Below are the code and all the weights of a small trained network. Each question names an input and a target symbol and asks about switching units off, where a switched-off unit gives its printed mean instead of its output.

import numpy as np


def w(rows, s, z=0):
    codes = np.array(rows[::2]) - 128.0
    scale = np.full(codes.shape[1], s)
    scale[-1] = z or s
    return codes * scale


def f(y):
    return y / 2 * (1 + np.tanh(0.7978845608 * (y + 0.044715 * y**3)))


def softmax(a):
    e = np.exp(a - a.max(-1, keepdims=True))
    return e / e.sum(-1, keepdims=True)


def log_softmax(a):
    a = a - a.max(-1, keepdims=True)
    return a - np.log(np.exp(a).sum(-1, keepdims=True))


def net(x, mask):
    ids = ['ΞΦΩβεζθλμτ'.index(c) for c in x.split()]
    T = len(ids)
    res = E[ids] + P[:T]
    q, k, v = (res @ M[0].T for M in (Q, K, V))
    z = softmax(np.where(np.tri(T) > 0, q @ k.T / 3**0.5, -1e9)) @ v
    res = res + np.where(mask[0], z, O[0][:, -1]) @ O[0][:, :-1]
    y = f(res @ A[0][:, :-1].T + A[0][:, -1])
    res = res + np.where(mask[1:17], y, B[0][:, -1]) @ B[0][:, :-1]
    return log_softmax(res[-1] @ U[:, :-1].T + U[:, -1])


Q, K, V, O, A, B = {}, {}, {}, {}, {}, {}
E = w([
[136,33,161],'Ξ',
[154,141,56],'Φ',
[178,2,157],'Ω',
[88,113,212],'β',
[71,133,178],'ε',
[86,159,82],'ζ',
[105,189,119],'θ',
[105,11,3],'λ',
[178,184,70],'μ',
[33,54,228],'τ',
],0.012)
P = w([
[64,130,186],'0',
[187,194,126],'1',
[18,107,124],'2',
[79,104,212],'3',
[201,200,120],'4',
[16,107,126],'5',
[84,97,206],'6',
[206,200,121],'7',
[12,109,132],'8',
[84,93,195],'9',
],0.011)
Q[0] = w([
[100,255,112],'h1',
[200,213,166],'h1',
[133,39,203],'h1',
],0.0081)
K[0] = w([
[193,39,38],'h1',
[134,1,147],'h1',
[11,212,143],'h1',
],0.0076)
V[0] = w([
[213,164,96],'h1',
[56,178,43],'h1',
[130,253,205],'h1',
],0.0065)
O[0] = w([
[211,137,60,4],'h1',
[59,170,75,226],'h1',
[102,254,187,184],'h1',
],0.0074,0.0026)
A[0] = w([
[141,163,103,74],'n1',
[233,186,193,20],'n2',
[218,126,211,114],'n3',
[185,219,156,70],'n4',
[159,109,194,134],'n5',
[188,192,42,225],'n6',
[138,131,168,65],'n7',
[64,130,129,120],'n8',
[151,42,121,96],'n9',
[220,63,134,63],'n10',
[110,214,107,62],'n11',
[171,153,5,3],'n12',
[152,189,128,48],'n13',
[172,73,165,118],'n14',
[227,142,112,130],'n15',
[113,145,121,107],'n16',
],0.013,0.0048)
B[0] = w([
[81,105,143,124],'n1',
[251,35,156,139],'n2',
[133,205,141,142],'n3',
[21,105,51,151],'n4',
[130,157,62,153],'n5',
[177,208,106,197],'n6',
[92,166,107,125],'n7',
[146,93,120,253],'n8',
[163,144,148,131],'n9',
[76,151,105,131],'n10',
[155,81,184,182],'n11',
[75,112,205,151],'n12',
[52,135,113,129],'n13',
[142,109,85,128],'n14',
[142,61,120,144],'n15',
[135,114,131,143],'n16',
],0.025,0.0065)
U = w([
[92,64,42,51],'Ξ',
[193,42,129,122],'Φ',
[136,148,149,102],'Ω',
[147,126,107,90],'β',
[81,106,195,105],'ε',
[187,95,254,220],'ζ',
[204,181,236,251],'θ',
[238,143,128,119],'λ',
[64,188,146,82],'μ',
[184,157,88,118],'τ',
],0.0086,0.0034)

Each question gives the input, a string of symbols that net reads in full, and the target symbol t.
The units are the heads (3 rows each of Q, K, V and O) and the neurons (one row each of A and B). Each row of codes is followed by its name. A weight is (code - 128) times the scale printed after its matrix; where a second scale follows, it is the last column's (O, A, B and U).
mask holds one flag per unit, heads first, then neurons. A switched-off unit (its flag False) gives its mean, the last column of its rows in O or B, instead of its output. The means were averaged over made-up inputs and are rounded, as every weight is.
A unit's drop is (log p(t) with every unit on - log p(t) with that unit switched off) / (log p(t) with every unit on - log p(t) with every unit switched off).
The circuit of an input: a set's keep is (log p(t) with only the set's units on - log p(t) with every unit switched off) / (log p(t) with every unit on - log p(t) with every unit switched off). Starting from the 12 units with the biggest drops (on a tie, the unit counted first), units are removed one at a time, each time the one whose removal leaves the highest keep (on an exact tie, the one counted first), for as long as the keep stays at least 0.8.
units of the circuit, in order: the units of the circuit, biggest drop first
unit that matters most: the unit with the biggest drop
top k neurons: the k neurons with the biggest drops, biggest first
drop of u: that unit's drop, to one decimal
input Ω Ξ Φ θ ε β θ θ ε, target ζ: unit that matters most	n4
input λ ζ Φ ζ Ω μ, target θ: top 2 neurons	(n4, n6)
input β ζ θ τ μ, target Φ: top 4 neurons	(n2, n4, n15, n11)
input θ Ξ ζ λ Ξ τ Ω β, target λ: units of the circuit, in order	(h1, n2, n5)
input ε θ β Ω, target τ: units of the circuit, in order	(n5, n14, n3)
input ζ Φ θ ζ ζ, target μ: units of the circuit, in order	(n4, n12, h1)
input μ ζ τ θ ζ, target μ: units of the circuit, in order	(n4, n6, n13, h1)
input Ω λ β θ Φ, target θ: top 4 neurons	(n6, n12, n8, n5)
input θ θ ζ, target ζ: units of the circuit, in order	(n11, h1, n4)
input λ ζ Φ ζ Ξ ζ θ ζ λ τ, target Ξ: top 2 neurons	(n5, n11)
input ζ τ θ λ τ θ ζ ζ, target θ: top 3 neurons	(n6, n12, n4)
input Ω ζ θ, target ζ: top 2 neurons	(n4, n5)
input θ θ μ, target θ: top 2 neurons	(n6, n11)
input λ θ β ζ β ζ ζ Φ, target θ: unit that matters most	n6
input τ ζ ζ τ θ, target Ξ: drop of n4	2.4
input β θ θ, target ζ: drop of n7	0.0
input ζ ζ ζ ζ θ τ θ θ, target Ξ: drop of n2	0.2
